cols: J D Q U E P T L H
[ 54 119 136 126 169 165 167 116 145] -> divap
[144 127 140 165 146 152 183 119 127] -> laf
[150 126 171  98 122 166 141  77  99] -> Boti
[150 126 171 157 122 169 142 140 121] -> vad
[ 83 149 195 146 113 174 172 157 156] -> Bido
[150 126 171 157 122 169 142 140 114] -> Fuda
col: [ 98 157] : U
col: [126 165] : U
which: [150 126 171 157 122 169 142 140 121] : vad
col: [171 195] : Q
miss Boti: [ 98 126 150 166  77 141 122 171] : [99]

cols: S R Y A
[101 177 178  98] = Guvo
[109 190 110 122] = laf
[ 92 167 166 102] = Boti
[191 190 129 122] = Bido
[ 98 144 114 115] = pud
[109 190 108 107] = divap
[106 160 149  95] = tisov
miss laf: [122 110 190] : [109]
miss divap: [108 109 190] : [107]
at: [109 190 110] : laf, 1
col: [190 167 190] : R
miss Bido: [129 191 122] : [190]
miss Guvo: [101  98 178] : [177]
miss pud: [114  98 144] : [115]

cols: V Z W C G
[114 116 115 126 126]  Bido
[115 138 125 160 114]  sefi
[126 135 110 145 119]  Fuda
[121 128 141 114 111]  vad
[185 114 138 148 114]  pud
[164 118 107 136 136]  duso
[ 73 111 138  87 134]  Boti
col: [119 111 114 136] : G
col: [114 136 134] : G
col: [114 115 126] : V
miss sefi: [125 138 114 160] : [115]
miss Bido: [115 114 126 126] : [116]

cols: F X N K
[114 121 147  56] -> Guvo
[121 114 147 115] -> vad
[133 122 120  56] -> laf
[129 133 125  56] -> divap
at: [114 121 147] : Guvo, 1
miss vad: [121 115 147] : [114]
col: [114 122] : X

cols: pemo Mubo zedi Dul ginu kef mez lokil
[176 121 147 135 149 167 121 139] = duso
[135 120 171  73 133 140 185 133] = sesek
[ 82 126 121 112 116 177 119  77] = vad
[174 120 146 135 156 132 114  82] = tisov
[110  84 115 102 183 144 171  83] = divap
[154 133 163 127 176 113 104  80] = Guvo
[176 121 147 135 158 130 113  80] = pud
col: [139 133  77] : lokil
miss divap: [171 115  83 144 110 102 183] : [84]
at: [163 127] : Guvo, 3

cols: tibik Vot Guz luku san biva Tozun fefo feris
[135  95  84 114 137  86 138 177 163] : divap
[160 169 134 111 166 116 116  81  75] : sefi
[118 111 156 134 109 161 108 137 123] : laf
[158 160 107 138 162 120 149  94 110] : Boti
[114 134 108 113 114 117 133 176 152] : tisov
[106 120 104 114 137  86 106 177 163] : Guvo
[163 153 109 141 114  91 136  95  84] : Bido
[ 90 136 130 119 110 137 145 119 128] : pud
[159 184 115 118 133 137 142 121 104] : Fuda
[137 128  75 167 108 108 149  66 119] : sesek
at: [130 119 110] : pud, 3
at: [136  95  84] : Bido, 7
miss Fuda: [118 159 121 104 133 137 184 142] : [115]

cols: boki Vozab Sol rol fef nafa
[123 135  80 158 127  90] = tisov
[135  81 171 103 108 161] = sefi
[105 135  80 158 127  90] = Boti
[149 128 118 124 106 154] = divap
[140 122 122 170 125  62] = Bido
col: [ 80 171  80 118] : Sol
col: [ 81 135] : Vozab
at: [123 135] : tisov, 1
at: [103 108] : sefi, 4
which: [123 135  80 158 127  90] : tisov
col: [127 108 127] : fef

cols: Zegel pebev bunaz dumak raru negi Nifek soleg Pifub
[171 101  56 105 117 126 133 111 178]  Bido
[171 101  56 105 117 117 133 111 178]  Guvo
[ 89 129 115  63 103 138 136 109 100]  Fuda
[108 128 121  97 116 133 133 119 115]  duso
[132 136 121 165 146 132 120 123 112]  laf
[118 112 136 125 128 138 130 144 121]  sefi
col: [119 123] : soleg
miss laf: [132 112 123 132 165 146 136 120] : [121]
miss Fuda: [100 136 138  63 129  89 109 115] : [103]
at: [136 125 128 138 130 144] : sefi, 3

cols: teg fosa Gesa Pelis beluz gab Furob
[ 99 102 113 155 115 126 140] : vad
[120 126 109 113 104  73 115] : duso
[122  89 140 162 138 161 149] : tisov
[131 127 109  75  83 108 138] : laf
[131 127 121  75  83 108 138] : Boti
[118 153 142 101 127 108 117] : sesek
miss laf: [131  75  83 109 138 127] : [108]
at: [122  89] : tisov, 1
miss sesek: [127 142 101 117 108 153] : [118]
at: [120 126 109 113 104  73] : duso, 1

cols: gupa tor geb des Soru Nifa
[143 127 144 141 113 120] -> Bido
[ 81 120 112 117 139 135] -> divap
[139 116 143 152 101 105] -> Guvo
[176 104 142 163 109 103] -> laf
[134 109 126 158 138 116] -> pud
[151 116 124 172 132 116] -> duso
[154 147 137 103 137 120] -> sefi
[107 150 114  90 184 149] -> tisov
[112 129 119 127 136 119] -> Boti
[118 125 133 128 116 105] -> Fuda
miss Bido: [127 113 141 144 120] : [143]
at: [ 81 120 112 117 139] : divap, 1
miss laf: [142 109 176 103 163] : [104]
miss tisov: [184 107 149 114  90] : [150]
at: [133 128 116] : Fuda, 3
col: [129 125] : tor

cols: bidel les ledi Pemar Luf
[111  64 188  63 147] : sefi
[131 135 117  97 154] : Bido
[136 123 130  92 154] : Guvo
[162 125  79 116 134] : Boti
[204 102  57 181  52] : duso
[142  85 188 112 156] : pud
[120 186  79 120 104] : vad
[146 135 127 125 117] : divap
[134 127 125  95 204] : tisov
at: [135 127 125] : divap, 2
miss sefi: [147 111 188  63] : [64]

cols: kofa Lekis Sipa luked ler kunuz sasis
[164 179 175 162 155 149 142] -> Boti
[150 158 180 153 155 156 150] -> vad
[143 167 160 157 159 159 170] -> Bido
[ 96  85 127  89 125 107 115] -> sefi
[109 107  94 106 107  98 103] -> divap
col: [155 159 125 107] : ler
miss Boti: [149 142 162 179 175 164] : [155]
col: [150 143  96 109] : kofa
col: [ 89 106] : luked
col: [156 159 107  98] : kunuz

cols: dur lud nad Ledo Genor mavel
[110  88 165 122 120 130]  duso
[116 115 172 126 140 124]  vad
[110  88 173 122 120 130]  tisov
[110  88 160 121 123 130]  pud
[110  88 123 122 116 128]  Guvo
[116 115 172 126 166 120]  sesek
[120  97 136 124 124 143]  laf
[142 132  66 117  60 125]  Boti
[144 164  94 134 150 144]  sefi
miss Guvo: [110 123  88 116 128] : [122]
col: [143 125 144] : mavel

cols: Miz tofi bagi gibu zuzun ripi nolog tesi Moki Dubap
[135 122 101 148 120 177 150 152 167  99]  Boti
[128 113 149 117 120 100 142 124 125 143]  Fuda
[132 130 108 143 128 165 135 153 151 108]  laf
[173 149 130 152 126 149 161 156 145 125]  tisov
[159 188 132 170 149 172 156 196 148 142]  pud
miss tisov: [149 149 161 125 130 173 156 145 152] : [126]
col: [122 113 130 149] : tofi
col: [142 135 161 156] : nolog
miss Fuda: [128 142 143 120 100 124 117 113 149] : [125]
at: [170 149] : pud, 4
col: [135 128 132 173] : Miz

cols: bukur kiti Sema Disa baf lefav Mugi guduv ziren
[164 175 182 172 189 169 174 180 185] = laf
[115  88  85 100 134  92 109 110 115] = vad
[78 78 77 89 63 75 75 73 95] = divap
[68 78 80 77 89 74 75 75 73] = tisov
at: [78 80 77 89 74 75 75 73] : tisov, 2
miss vad: [ 92  85 110 100 115  88 115 109] : [134]
miss vad: [ 88  85 134 115 115 109 110  92] : [100]
col: [92 75] : lefav
col: [115  95  73] : ziren

cols: gekez gogon Dak zodi Zage Bagu sitid gide firuf Zaten
[108 171 126 148 141 166 133 136  80 135] = tisov
[151 105 134 148 167 147 149 114 150  78] = Fuda
[151 133 119 183 183 135 154 184 151 112] = Guvo
[ 97 140 128  90 105 129 154 141 165  82] = pud
[148 114 121 155 128 133 127 109 132 129] = Boti
[112 168 112 136 136 191 109 145 116 107] = sefi
[ 93 141 111 114 181 137 160  88 148 106] = duso
[130 142 136 187 110 122 113 138 119 127] = laf
[132 136 115 188 161 115 163 112 117 125] = vad
miss tisov: [166 148  80 171 108 135 133 126 141] : [136]
miss Boti: [128 133 148 132 127 155 121 114 109] : [129]
miss pud: [ 90 141 140 105 128 165 154  82  97] : [129]
col: [165 132 116] : firuf
col: [129 107] : Zaten
at: [128 133] : Boti, 5
miss pud: [141  90 154  82 129  97 128 105 165] : [140]

cols: nitol teki Tamom guzop
[135 164 162 171]  pud
[ 78 109 144 151]  laf
[135 164 107 106]  sefi
[135 164 165  91]  tisov
miss sefi: [107 135 164] : [106]
miss tisov: [ 91 135 165] : [164]

cols: Lezis kares lebi Noli Fas Sor tudi ved patal
[144 115 133 133 148  72 127 124 167] -> Guvo
[127 112  85 116 121  68  93 158 125] -> Bido
[129 149 145 133 165 123 107 124 152] -> laf
[109 122 149 124 132 159 111 128 119] -> Boti
[144 115 133 133 148 109 100 141 116] -> duso
[135 116 138 156 135 157 122 137 111] -> sefi
at: [135 116 138] : sefi, 1
at: [116 138 156 135 157 122] : sefi, 2
miss Guvo: [144 133 115 127 148 124  72 133] : [167]
col: [125 152 119 116] : patal

cols: begub Visil tepo sar
[103 113 105  84]  vad
[ 84 168 148 149]  tisov
[ 84 168 114  61]  duso
[ 84 168 114 169]  divap
col: [149  61 169] : sar
col: [103  84  84] : begub
miss vad: [105  84 103] : [113]
miss divap: [114  84 169] : [168]

cols: Pason gari pafot ker
[196  76 164 100]  pud
[119  82 101  68]  Fuda
[164 196  76 101]  duso
col: [ 82 196] : gari
col: [119 164] : Pason
col: [100  68] : ker
at: [ 76 101] : duso, 3
at: [196  76 164] : pud, 1

cols: kovi Faz daba Vek gazed Kovob popug
[130 188 146 118 130 123 156] = Fuda
[125 148 113 150 124 153 115] = divap
[117 135 176 105 122 136 131] = tisov
[138 115  95 111 146 132 133] = sesek
[188 146 130 169 121 122 152] = Guvo
[117  97 122 147 124 129 128] = Bido
[130 188 146 118 114 123 156] = duso
[134 119 152 129 129 123 129] = laf
[132 128 125 118 127 109 140] = pud
[130 188 146 118 133 123 156] = sefi
which: [130 188 146 118 130 123 156] : Fuda
col: [129 118] : Vek
col: [117 138] : kovi

cols: ropam debo zubo Ber Larek kepi Tuguk
[ 77 133 143  73 134  78 112] -> sefi
[ 97 149  97 100 118 131 131] -> Bido
[120 119 141 115 130 117 124] -> Fuda
[ 97 149 131 100 131  97 118] -> Boti
[184 177  89 195 100 179 114] -> pud
[159 188  88 172 105 156 111] -> sesek
[131 143 124 134 124 129 121] -> laf
miss sefi: [134  73  78 143  77 112] : [133]
at: [184 177  89] : pud, 1
col: [118 130 131] : Larek
at: [131 100 131  97 118] : Boti, 3

cols: bolu mutor dised zutos Mumo pizoz
[124 105 137 167 109 135] = laf
[163 108  98 132 147 118] = divap
[118 135  90 129 153 106] = sesek
[105 124 167 126 115 184] = Bido
[105 124 167 137 115 184] = vad
miss sesek: [129 106 135 153 118] : [90]
col: [124 163] : bolu
at: [105 124 167 137] : vad, 1

cols: gar Suk zelu Geni
[132 188 128 137] : Guvo
[ 84 137 167 132] : Boti
[ 71 140 112 120] : pud
[154  89  88  90] : divap
[135 142 137  72] : sesek
[180 124 125 156] : Bido
[174 144 118 173] : sefi
[180 112 103 118] : laf
[149 112 165 167] : Fuda
[ 97 176 125 148] : tisov
[ 74 149 127 110] : vad
[126 125 127 127] : duso
col: [118 167 148 110] : Geni
miss sefi: [118 174 144] : [173]
col: [188 137 140  89 142 124 144 112 112 176 149] : Suk
miss divap: [ 88 154  90] : [89]
miss duso: [127 125 127] : [126]

cols: menuf pim salu ged
[121 144  92  87] : pud
[147 139  79  81] : laf
[164 116 103 102] : duso
[ 92 170  98 123] : Boti
[174 111 104  99] : Fuda
[121 144  87  92] : Guvo
[107 161 100 116] : divap
[134 158 142 122] : vad
at: [144  87  92] : Guvo, 2
col: [ 92 116] : ged

cols: Mizo buz lunuf loniz
[172 112 111 121] -> duso
[162 120 103 148] -> pud
[136 150  70 172] -> Bido
[136 150  70 184] -> Boti
col: [111 103  70] : lunuf
miss duso: [121 112 172] : [111]
which: [136 150  70 172] : Bido
miss duso: [112 121 172] : [111]
miss pud: [162 148 103] : [120]

cols: mora Lunog lal piz zep sofek Tobif kadi
[136 137 103  96 140 130 138 106] -> Bido
[120 139 152 122 130 123 137 111] -> vad
[107 130 175 145 122 138 130 128] -> sefi
[135 152 113  88 134 148 151  90] -> divap
[109 132 175 139 122 136 134 121] -> pud
[107 136 166 153 122 140 132 140] -> laf
[107 129 182 139 122 136 132 122] -> tisov
[109 131 178 137 126 136 125 118] -> sesek
[114 141 171 137 123 130 138 125] -> Fuda
[125 136 133  99 135 149 147  99] -> Boti
[105 139 175 149 121 140 139 145] -> Guvo
miss divap: [ 88 113 152 135 134 148  90] : [151]
miss vad: [120 130 111 137 152 139 123] : [122]
miss Boti: [136 125  99  99 149 147 135] : [133]

cols: voled Pebe diful Lel Bek
[141 174  77 101 185] -> sesek
[138 187  77  95 191] -> divap
[175 121 142  76 117] -> Bido
miss divap: [ 77 191 187  95] : [138]
col: [77 77] : diful

